Each row comes from the steps of one walk. Every step used is in the known rows, and no mark comes twice. Write the walk behind each row, first mark first.
Each row is shifted at random along 8 fixed directions that mean nothing.
Known rows
a -> x -> f -> d -> b -> h: [  14  151 -162   94  178  -78 -252  414 -299  264  112 -186  204 -178
  -62  -10  -95   64 -208  -65   21   12   47  -72 -250 -106  -17 -157
 -222  183   85 -128  102   91 -198  338  -42  103  -48   41  223  -52
  145  336   90  -95  248 -114   -4   71 -180   64   80 -228  118   45]
a -> v -> y -> f -> x -> b -> n: [  87  143  206  174  348  -10 -237  261 -176  -44   16 -122   14 -217
 -135  -51   78   91   28   62  123   23 -105  -71   82  151 -127  134
  213  239   -1   82  170  139  -69  428  156   80   72  115  -35   39
  134  105   12 -136   30 -150  -18  222 -122  289 -113  -38  109  -15]
y -> h -> v -> j -> n -> b: [-267  132 -159  -98  145  483 -153  136 -168 -298  -64  149  180   -7
 -483 -191  -96  182 -413  306  -77 -126 -108 -239   25   62  -90 -136
  138  106  -28  -89 -257 -164   63  167  -83   21 -193  213 -178  -99
   -3  -29  130 -335 -190  -60 -254 -170  -66  -49  302 -355  113 -127]
j -> n -> d -> x -> f: [ -14  514  -44  181  277  228 -386  168    4 -108 -153 -114   74 -281
 -317 -127  -69  -83 -168  178 -248 -122 -139   -6 -132  207  -59   83
  291  208  289 -221  -12   93   84  457  258   41   36  253  232   75
  127  123 -268 -210  144  173  101  107   27  152   23   14  -90  353]
a -> v -> y -> j: [  37  164  -18   61  134   47 -145  202 -146  -74 -140   -8  212 -245
 -118 -198 -106  115 -111   73   39  117 -207 -188  -14  164 -129   96
  207  163 -105   62   89  122   46  378  111  159  -92  182  -74  217
   54  122  -49  -82  -29 -158 -309  -61  -56  196   90  -95  122   50]
v -> j -> b -> n -> d: [ -21   31  105    6  179  209 -293   93 -178  -26   71   -8   91 -100
 -268  -33  -66  -32  -83  192  -28   41 -162  -43  -95  107  -89   80
   94  -36  -15   17  -42   14   71  472  262  149  101  101  117  177
  103   18  -29 -119  252  157   29   94 -128  104  -96  -43  -50   48]
y -> f -> h -> v -> j -> n -> d -> x -> a: [-172  343  -11   59  291  264 -345  280  -80 -211  -20   91   92 -109
 -341 -137   -9   47 -290  235 -200  -30   32 -261  -96  100   54 -203
  152  147   35  -49  -82  118  -67  290 -104  -79  -65    1  -64 -132
   82  218  100 -367   76  138  185  174 -127  228  180  -19   92  -20]
x -> f -> v -> y -> j -> h: [ 175  138  291  264  397  209 -301  390  -82   -4   19 -290  -44 -128
 -185 -130   24   -4   33   25   13  -17  -69 -152  -71  279 -181   57
  281  190   80   44   -9  131  -83  269  205  249   88  104 -149   91
   91  214 -188 -150   -5 -137  160  337 -123  158  176  -57   40  -89]
d -> x -> f -> v -> h -> n -> b: [  72  170   24  -67  208   82 -350  461 -253  224  -48 -171    2 -188
 -370 -117  -66  109 -184  115  -26 -148   76  -22  -23   81   41  -24
   57   84   52 -188   -3  126   10  316   57 -128    4   15  126 -117
   32  268  -23 -273  119   70  112  135 -119  254  166   -9  201   36]
n -> d -> j -> b -> h: [ 159  203  -24  141  234  138 -186  281 -145  213  262 -100  215 -120
  -45   46   31  -64 -226   72   11    1 -142  -38 -205  -36   11   17
  -39  133  130 -154   60   44  -16  410  211   40  142  115  397   90
  125  294   -1  -82  225  -38 -104  132  -51   55  -64 -191   28   90]
b -> j -> n -> h -> v -> y -> f -> d -> x: [ -51  -32  169   82  317  198 -261  258  -89 -101  -23   -2  138  -43
 -248  -44  -55   30 -189  212  -50   84  -94  -68 -302   62    2   48
  114  126  -59   54   85  113  -31  381   17  -15  127  131  147   -4
   99  278    9 -275  138  -46  262  200 -160  219   65   32  186  -83]
f -> v -> y -> j -> n -> b -> h -> x: [  94  168  249   99  309  272 -284  218 -172  -43  -15 -181  138 -178
 -151  -75  146   62   16  207   78 -111 -126 -183   63  195  -95  168
  240  272  114   20   62   77   63  453  173  262  100  178   10  184
   32  143 -125 -222  -36 -123  -33   96 -131  175   81 -152   69  -26]
f -> x -> b -> j -> n -> d: [ 133  130   88  106  359  261 -150  183 -218  -19  -46  -69  114 -207
 -248 -108  134  -62 -163  201   14  -62  -26  -54  176  197 -235  207
  171  110   83  -62  -14  159   79  363  284  -10   32  136  200  114
  160   69   22  -33  -22  118    4  220  -68  134 -105  -75   -8  130]
y -> b -> h -> n -> d -> x -> f: [  10    4   -9  -58  -37    8 -382  128 -401  -15  244   34   81 -164
  -54 -102   56  -26 -248  137 -158  129  173 -276  104  -89   86 -211
  -48  -38  -49 -151  158  259  -43  606    9   25    7  -69   59   54
  103   95   62 -170  196  161   10   98 -254  170  -76 -179   44   53]
n -> b -> h -> x -> f -> v -> y -> j: [ -62  132  124  -57  223  196 -425  301 -150   85  -23 -278   -6   47
 -389  -62 -139   12  -46   95    6    8   50 -136 -147  115  -53  -79
   15  -11   37  -70  -77  -35   72  350  155  139   74  149  -15   44
  -73   75  -82 -285  108  -40  182  -48  -79  183  323  -77  165 -123]
x -> f -> d -> j -> n: [  96  236  100  204  419  228 -267  476 -251  113  -15 -105   61 -232
 -250 -196  -25  -21 -273   60  -80  -64  111  -86    0  122  -81    2
  135   82  109 -205  -83  193 -258  166   99 -111   -2   78  121 -104
   46  193   16 -150  100   81  138  458 -138  124  187  -31  -82   60]
y -> v -> h -> x: [ -47   13   21   -4  -72   48 -253   76 -129  -95    2  -62   83  -89
  -71  -32  -46  171  -71   72  -41   92 -257 -177  -40   84   54  -16
   62   28  -87   97  102  177   33  300  -44  295  -44  118  -17  131
   80   48 -153 -140  -22  -62 -170 -209 -195  162   13  -61  249  -75]
n -> b -> j -> h -> v: [ -90  157    3   74  160  299 -261   81 -107 -110   84  -82   78  141
 -267   15   -4   43 -154  164 -115   60 -237  -38 -156  111 -164   -4
  149   29   81   -1 -128 -145   50  313   56  245   34  248   60   30
   11   90   98 -188  -10 -119 -162 -132 -157   19   91 -275  240   15]
f -> d -> b -> h: [ -59  212  -46   51  255  198 -307  314 -305  -80    5  -54   96 -337
 -214  -68  141  -37 -100  130  -75  -93  -30 -259  121  110 -108   59
   86  124  145  -86  -39   47  -78  334  231  112    0  252  201  105
   48  118   93 -141   74  -30  -18   -7  -41   93   47 -161  -28   50]
d -> j -> h -> x -> a -> v -> y: [ 201  267  119  311  372   59 -204  448 -262  263  -92 -132  103  -57
 -139  -85   99    2  -52   60   68  -71 -152  -56 -115  186  -57  133
  278  230   83    3  122  146  200  312  231  154  101  -28  113  149
  -48  404  -81 -221  -43 -395   79  217  -12  307   70  -37  242  114]
f -> x -> a -> v: [ 178  208  -68  121  -24 -210  -49  315 -190  197  -51 -324  335 -320
   43  -97 -163  268 -177 -103   99  140 -123  179 -322   28 -159  186
  -90  196 -249   27  142  298 -185  241  -25   10 -144  -18  121   59
  302  291  -59  -45  341   46   25  -74 -110  259   33 -128  200   -5]
b -> j -> v -> y: [ -54  282 -271  219  232  251  -85  337   48 -115 -137   28  143  -82
 -322 -156  -72  127 -295   56  -14 -113 -131 -109 -203  271 -313  -65
   74  149   23  -66  -54    5 -129  149   36  169 -128  363  -13  -48
 -122   69   89 -118 -129 -161 -361   21  -20   62  211 -185  120  198]
j -> h -> v -> y -> f -> d -> x -> b: [  16   11  227  217  366  231 -269  312  -88  -55  105  -83  -79   10
 -285    2   69  -87 -197  120 -110   42 -109 -172 -103   21   23 -105
  190  106   32   82   24   30   -2  354   92  107  121   -1   13    3
  120  305  -76 -309   30 -227  228  225  -90  217   62  -33  223  -87]
d -> x -> b -> h: [   3  130 -207   93   48   86 -145  203 -152   38   88  -62   30  -98
 -174   -5  -13   28 -305   56   -8 -112 -162  -35 -164  -18  -28 -124
  -63  137   26  -76  -43   19  107  175  177   25   11  148  197    3
   60  178   15 -258  110  -33  -86 -105    7  162   87 -221  195   64]
x -> a -> v -> y -> j -> h -> n -> d: [  11  376  291  212  327  175 -370  232  -18 -106  -70 -114   71 -179
  -89 -142  141   92  103  142 -143   -2 -235  -78 -118  396 -165  177
  484  355  108   13   97  151  -19  508  154  180   60   56 -168  135
   69  281 -247 -313   36 -239   94  182   -3  290    2 -172  178  -19]
j -> b -> h -> v -> y -> f -> d -> x: [ -83   16   76  128  198  177 -255  204  -65 -103   36  -87  151  -49
 -313   14  -25    5 -178  159  -61   23 -159 -139 -225  -24   30   -1
   56  147  -83   81   49  -26  -63  436   86  252   75   96   96   71
  129  247  -57 -271  190 -137  161  -18  -59  167  100  -61  185 -111]
x -> a -> v -> y -> j: [  29   79  -96   71  143   26 -117  321 -125  138 -136   81   73   83
 -182 -157 -239   44 -251   -6  -25  103 -176 -137 -254   89   16 -149
   92  -10 -158  116   31  -55  292  263   65  103    8  119  -36  143
  -26  190   46 -219    9 -200 -241 -104  -43  218  140 -150  292   20]
b -> n -> d -> x -> a -> v: [  78  158   12  276  168   95 -161  202 -279   20   86  172  -30  -22
   15  -97  218   43 -254  198 -110    7 -267 -149   -7   77  123 -164
  127  177   19  110  172  180  106  494  -84  108   22   12  -40  -43
   61  146  199 -208   -6 -153 -216  184 -349  160 -330 -320  172  219]
n -> d -> b -> j -> h -> x -> f -> v: [ 208  264   37  282  248   -1 -358  218 -132  206  274 -308  179  -68
   10   91  132  -93 -148   42  -67   59 -167  -73  -95   35  -81   44
   18  263  242 -141  223  180 -154  600   73  338   77   29  298   89
  152  371  -48   99  164 -135   15  185 -279   90 -123 -279  144  202]
d -> x -> a -> v -> y -> b -> n: [  19  271  138  233  154   12 -281  331 -227  -28  -36  -87  -10 -161
  -95 -152   58  157  -68   67   15    1  -71 -101  -94  134  -71  -38
  283  254  -77   74  122  208    9  388   69   65   45   -8 -142   -7
    3  183   72 -306  134 -130    7  191 -148  451  -59  -85  120  116]
d -> b -> j -> n -> h -> v -> y -> f -> x -> a: [ -94  100  -69   37  291  217 -114  289 -184 -119   80   44  180   71
 -174 -134   81  143 -337  239   42    1  -12 -199 -165  104  -94  -95
   71  184 -115   32  121  186  -93  250 -155  -47 -113   67  -80 -156
  105  263  280 -262  -87  -69  -34  176 -149   83  156 -273  149 -162]
h -> x -> b -> j: [  73  255  157  203  108  116 -343   59 -308  -60  195 -213  -21 -175
  -91  -53  192    6  -11   89   -4   44 -115 -139  159  234 -261  111
  191  103   95  -64   59  209 -169  394  155  184  -13   47   27  153
  -53   45   -5    4  -33  -24  -71  160 -182  256  -58 -105  124  162]
f -> v -> h -> x: [  31   71 -122   26   84  -26 -162  323  -57  163  -82 -146   93 -140
 -173  -39 -103  229 -168   42   54  -60 -250  -19 -227   77  -25  -20
 -102  140  -54   13   12   93  -84  107  -64  173  -64  123  127  -32
   13  205  -84 -198   68 -140  -40 -180 -128  188  183 -170  349  -63]
n -> b -> h -> x: [-195 -213  154 -206 -165  206 -299  -61 -388 -179  154  -95   63   28
 -178  -57   65  140  -77  211  -34  191 -172  -83  -19   -8  -44  -25
  -81  -96 -234  137  -44  109   14  340    2  203  -35   87 -150   69
   89  -94   42 -253  155  158  105 -198 -189   31   64 -220  133 -234]
a -> v -> h -> n: [ -16 -204   65  -20  -30 -134 -336  198 -367  105  128  170   -7   -7
 -121  -83  -44   96  -76   -3 -121  247 -144 -142   81   55  158 -137
  113 -247 -136  117  145   36  128  436 -140  189   70   46   -9   72
  -21   90  122 -168  103  -58 -261  -39 -388  157  -95  -27  344    8]
a -> x -> f -> v: [ 139  142  119  188  190   69 -290  208 -234   55  -38 -218   20 -204
 -123  -93  -45   62   -1   53  -35   12 -256  -65    5  156  -62  110
   66  215   60   78   22   27   82  374  134  374   18  129   -8  174
  148  118 -162  -29   80  -75   38   46 -192   92  -80 -173  104   57]
f -> x -> b -> j -> v: [ 201  189   77  316  376  255 -169  389 -141   32   91 -200  -30 -100
 -226  -37  154   25 -139   39   62 -137  -66  -65   84  171 -270   69
   93  118  112  -31  -89  103  -56  147  220  102   98  187  115  -27
  -23   90   54  -68 -113 -100  -30  343 -121  102   18 -115  134   94]
a -> x -> f -> v -> j -> h -> n: [ 116  107  111  196  216    3 -379  252 -168  132   79 -191   67 -150
 -116  -16  -90   94   -4    1  -54   -6 -189  -27  -92  174  -41   37
   61  213   87   -5   77   -2  -22  417   39  422   50  -20   -4  130
  111  292 -207 -131  198 -170  114  143 -281  125   17 -162  221  -20]
f -> d -> x -> a -> v: [  -1  262  -29  193  231  222 -114  410 -325  -51 -245  -25   98 -282
 -313 -268   88  121 -229  174  -65 -114  -48 -136   61  150 -103   33
  129  238  -90   27  -79  226  -85  188   38  -56 -174   18 -137  -40
   61  163  127 -236  -21  -87   91  119  -61  219   92 -139  133   59]
h -> x -> b -> j -> n -> d: [  71  314   78  164  219   72 -308  191 -193  136  111 -244  161 -166
 -190  -57   11   -9  -93   62   -2   34  108   50 -126  116 -269   92
  144   75  152 -237    8  241 -208  359  131 -108   28   39  251   41
   13  118  -32  -55  148  180   34  251 -111  262   50   11   73  208]
a -> x -> b -> n -> d: [  92   57   16   52  283   52  -73  279 -243  225  -24  -91   81 -140
  -69  -53   10  151 -117  138  169 -111 -111   78 -222  -26 -154   25
  -51  288   27  -26  -33  147   15  197  156 -121   23   25  147  -34
  113  152   19 -187   44  -61  -16  182  -34  175  -80 -269  154  -37]
b -> n -> d -> j -> h -> v -> y -> f: [   7   19  227   12  341  182 -259  141 -122  -96  -11   59  110  -63
  -89   -4  119  -24  -76  293  -11   65 -236 -142  -84  118  -37  202
  273  233   11   61  102  152   85  470  257  200  155  130  121  129
  133  203 -114 -233   41 -125  108  148  -42  186  -87 -116   38 -133]
y -> f -> d -> j -> h: [  62   44  -69   22  202  211 -107  249 -253  -72  141  168  175 -133
  -21  -83    7  -85 -396   89 -149  139  -61 -334   76  -58   63 -131
  -55  115  -58   10  160  123 -189  398  -50  102  -51   92   64   89
  225  223  142  -32   19  -72 -184   73 -164  -34  -22 -222   17  -31]
d -> b -> n -> h: [-125  207 -280 -114  143  116 -197  198 -172  -30  -37   21  131 -140
 -144  -47  -92  110 -242  178  -31 -118 -189  -47 -261  -23  -64  -13
   -7  165   51 -109  -23    8   78  217  179 -131   -7  325  271    1
   60   91  135 -249  114   61 -145 -193   46   49   96 -323   72  -19]
n -> b -> j -> v -> y: [  99  231   55  133  159  344 -113  147 -189 -234  -22  -53  238 -268
 -146 -156  183   81 -162  182   32  -38 -198 -131  130  338 -344  255
  201  260   19   12  116  190  -62  548  170  285 -125  262 -109  183
  121  109   -9   55 -116  -82 -341  107  -67   47 -124 -192  -96  264]
j -> n -> b -> h: [-125  242  -74   34   90  280 -199  105 -139 -199   77  -36  172 -147
 -180  -94   27  142 -184  135  -75  -70 -129  -20 -115  137 -143  -26
   87  160   94  -88  -64  -10 -120  290   -6   96  -74  305  -28  -44
  134   24   57 -249   88   99 -230  -81  -98  -27   94 -296  -19   57]
j -> v -> h -> n -> d -> b: [  57  -58   99  -90   53   65 -291  234 -291    1  102   27  196 -279
  -47  -88  199   90 -129  178  -73   32 -153 -135  134   75  -35  165
  148  103  -35  -24  143  345    7  502  114  146   23   57  104   96
  167  223 -103 -110  100  109  -65  156 -114   78 -138 -118   32   10]

Write each row's walk
[ 101  322   -9  196  338  191 -399  349  -98  159  150 -160   46  -56
 -281  -45   10  -72 -186  138 -133 -163   67 -196  -62   -3   65 -150
   86  172  203 -234  -17   10  -67  443  126   34  143   51  201  -21
  -33  208  -13 -236  114   -6   41  232 -152  125  144 -195  173   23]
y -> j -> b -> h -> n -> d -> x -> f -> v
[  99  196  -14  244  238  117 -297  310 -187   73  114 -264   55   38
 -212  -62  -19   47 -131   10   -7  -27   98 -166  -36   30 -206 -143
   -7  154   81 -111  -42   94 -240  226    0  242    5   42  -41  -39
  -43  122  105  -65  -21 -147   48  145 -231  138  224 -259  221   -3]
y -> b -> j -> h -> x -> f -> v
[ 143  -20  303  327  344    1 -338  345 -325  191  197 -267  125  -31
  -16   18  161  -10  -18   17   45  173  -91 -105 -105  102 -123   61
  160  191   70   85  232  192 -152  564  -10  412   71 -126   55   69
  140  476   13   -2  117 -348  119  419 -383  175 -114  -97  171   47]
a -> x -> f -> d -> b -> j -> h -> v -> y
[   7  304  131  202  142  -96 -358  333   13  167   20 -165   67 -170
  -98  -63  -63  154 -126   25 -130  105 -237  131 -433  156   37   -2
  195  202  -31  -51  182  147   -9  476  -18  -49   67  -29  139  -34
   43  386 -188 -340  356  -93  149  141  -97  439  -49  -45  308  118]
h -> n -> d -> x -> a -> v -> y
[  31  158  185  173  271   77 -355  280  -99    4   22 -102   99 -101
 -152 -156   41   62  -98  136 -100   90  -76 -107 -115  121  -12  -51
  296  238   16  -60  162  274  -81  515    6   48   25  -70 -118  -26
   77  312 -146 -282   74 -159  107  346 -168  227   89  -71  194  -11]
a -> v -> y -> j -> h -> n -> d -> x -> f
[ 146  -55   39 -103   16 -112 -236  263 -180  171  -48 -148  150 -228
  -54  -37  -98  102 -211   92   40   30  -68   28 -138  -61   52   79
  -96  213 -125  -16  153  334   37  472  145  101   61  -45  167   29
  313  279 -127 -126  369  140  207   -4 -148  312 -127 -108   70    1]
y -> b -> n -> d -> x -> f -> v -> h
[ 113  260   38  201  355  104 -168  382 -143   51  -14 -195  224 -162
 -276  -18  -15  116   31   75  207 -201  -82  -12 -131  129 -140  166
   11  345   31   12  -34   32  -18  239  244  192   68   53   -4   65
  147  284  -28 -202   95 -205  215  164   43  164  135  -90  148 -107]
y -> f -> x -> a -> v -> j -> b -> h
[ -46  155  135  145  160  253 -286    5  -40 -183  158  -78  162 -109
 -135   41   77  118 -137  246  -39  -60 -393  -89 -134  103  -87  140
  199  307   60   -1   -8  -41  -51  507  124  307   58   96   61   90
  135  133 -142 -165  102 -167  -32  -17 -139  103 -129 -354  110  -75]
y -> h -> v -> j -> b -> n -> d
[ -75  223  -90  128  116   68 -233  272 -175  -30   41    5  288 -166
 -252  -75  -35  145 -247  106  -52 -109  -53  -84 -124   29    7  -27
  -48  349 -109  -65   82   94 -260  424  -52  139  -86  -96  -91  -26
  128  351   63 -273  261 -128  114   64  -81  213  124 -219  241  -82]
y -> f -> d -> x -> a -> v -> j -> b -> h -> n
[-154  142   82   14   73  124 -467  135   13  -21  157 -163   65   36
 -267  -59 -121    9 -177  103 -180  101  -49  -57 -333   62   27 -161
  118   55  -52 -119   92   79  -94  534   57   78   80   -3   26  -19
   48  212 -169 -349  352  107  175  102  -76  210  185  -63  143  -77]
v -> y -> j -> b -> h -> n -> d -> x -> f
[ 132   51  146  214  192   90 -284  172 -149  137  243  -44   10   10
  -89   17  182  -23 -166   74  -62   64 -168  -80   90  198   -9  -47
   94   56  153   -7  164  153  -55  509  -87  264   78    6   92    7
   74  217   29  -36   55  -73 -146  176 -392  167 -211 -160  221  189]
f -> v -> h -> x -> b -> j -> n -> d
[-119  201 -110   32  235  256 -197  148  -71 -179 -172  100  102  -28
 -210  -91    9   86 -260  246  -69  -89 -244 -216   -5  120 -116   55
  282  243    0  -10  -52  -38  141  276  224  276   -4  226   35   89
  -29  118   14 -325  -59 -264 -182 -187   38  196  147 -328  117  -69]
d -> j -> h -> v -> y -> b -> n
[ -53  202  -37   55  157  191 -216   69   -6  -57  -70   -8  181  -28
 -205  -66  -58   22 -274  281  -83   31 -244 -154 -213   10   -7   20
  235  161  -65   14   88   79   94  545  128  137   20   84  158  137
   59  153  -63 -241  112  -30 -176  -67  -83  215   14 -142  131   61]
h -> v -> y -> j -> b -> n -> d -> x
[ 219  202  228  321  252  -16 -338  322 -349  197  142 -235  147 -121
 -138  -22   77   29   36  -22   46    9 -114  -84   -1   72  -14   75
  136  108   20   86   91   88   47  461  118  221  102 -170   44  198
   67  349   35  -46  155 -172  137  244 -212  281  -38   12  241   81]
f -> h -> x -> a -> v -> j -> b
[ -51  109   -2   23  274  229 -370  131 -244  -17  -28   17  136  -55
 -221    6   30 -117 -166  216 -175  -19 -203 -137  -26   39   17  108
  109   63  157  -42   72  -34  209  499  217  133  162  246  388  211
   23  169   44 -127   93  -31   78  -54 -106   73  -43 -146  139  116]
f -> d -> b -> j -> n -> h -> x
[-104  288  -72  220  160  233 -321  165 -172 -143  109  -24   34 -135
 -340  -59   82   29 -219  173  -63 -135  -58 -145   60  185  -80  -73
  221   72  173 -147 -148   54    3  241   99  165  -31   92   20  -29
  -51  118    7 -348   61   -8  -59   87 -184  187  171  -77   83  125]
d -> x -> b -> h -> v -> j -> n
[  -4  196  148  138  211  245 -253  110 -166  -96  127 -103  129 -101
  -87  -53  121  110 -131  246   -2   10 -317  -36 -140  193  -88  211
  272  195   -1    0   88  124  -57  452  160  127   34  118   67   76
   83  197  -20 -217  136 -108  -49   83 -112  136  -44 -228   27  -61]
d -> j -> b -> n -> h -> v -> y
[ -42  164   64   48  -29   13 -207  132 -370   47   18 -106  278  -77
    4 -131  110  161 -155  149  -45  178  -59   36 -109   59 -119  118
   99  207 -193    2  135  454 -234  406  -57   69 -124 -144 -105  -15
  176  170   78 -180  265   84  114   45 -205  202  -26 -219   97  -72]
b -> n -> d -> j -> h -> x -> a -> v
[ -38  224 -188  126  219  240 -123   86  -32  -99   12  -57  142    8
 -225  -28  -21  109 -339  175  -71  -74 -232   28 -135  139 -151   44
   51  124   77  -84  -64  -28   30  221   29   45  -65  242  175  -43
  105  122   82 -202  -10  -75 -142 -150 -113   25   93 -358  253    3]
f -> x -> b -> j -> n -> h -> v
[ 134   23  122  207  361  324 -194  162 -155 -106  -53  -12  147 -151
 -134  -65   42   37 -190  241  -17 -190 -247 -167   32  143   70  102
   13  238  144  -16   41  165   91  387  135  247    5   84   -5  153
  181  187 -226 -125 -122 -236  138  189 -184  -17  -29 -255   78  -61]
y -> v -> j -> n -> h -> x -> f -> d
[  37  360  105  289  256   26 -341  450  -44  179   39  -53    2  -67
 -173  -64    7   66  -91    9 -140    5 -128   79 -312  178  122 -136
  266  119  197  -42   95  153   61  368  -96  -29  143   30  101 -157
   71  362  -54 -362  212  -51   62  275 -226  294  -76   85  200  281]
j -> n -> d -> x -> a -> v -> h
